W = [-152.3 -193.1  187.1  -76.5  102.6   11.9  114.7   83.6]
Find the entry just right of -152.3.
-193.1
Find the maximum.
187.1

array([[-21,  57, -44,  -1,  64, -19,  36],
       [ 70, -50, -25, -14, -79,  31, -13],
       [ 58, -70,   5, -34, -79, -29,  -5],
       [ 36, -21, -35,   3, -55,  62, -21],
       [ 13,  77,  -5,  -1,  64, -50,  77]])
Rows and columns are numbered from 0.
Which number is the entry directly below -13?
Answer: -5
Which number is the entry just right of 13?
Answer: 77
Which number is the entry at row 1, column 2?
Answer: -25
The entry just left of -35 is -21
Which number is the entry in the top-right corner?
Answer: 36
Which number is the entry at row 0, column 1?
Answer: 57
Which number is the bottom-left entry?
Answer: 13
Which number is the bottom-right entry?
Answer: 77
The entry directly below 31 is -29
The entry in row 0 and column 2 is -44
The entry just left of -19 -> 64
The entry in row 1 and column 1 -> -50
The entry at row 2, column 0 is 58
The entry just right of the centre entry -> -79

arr = [ -0.75 -14.99  12.51   0.41  -4.30]
Report the third-last entry.
A: 12.51
The fourth-last entry is -14.99
Report the entry just right of 12.51.
A: 0.41
The first entry from the right -> -4.30
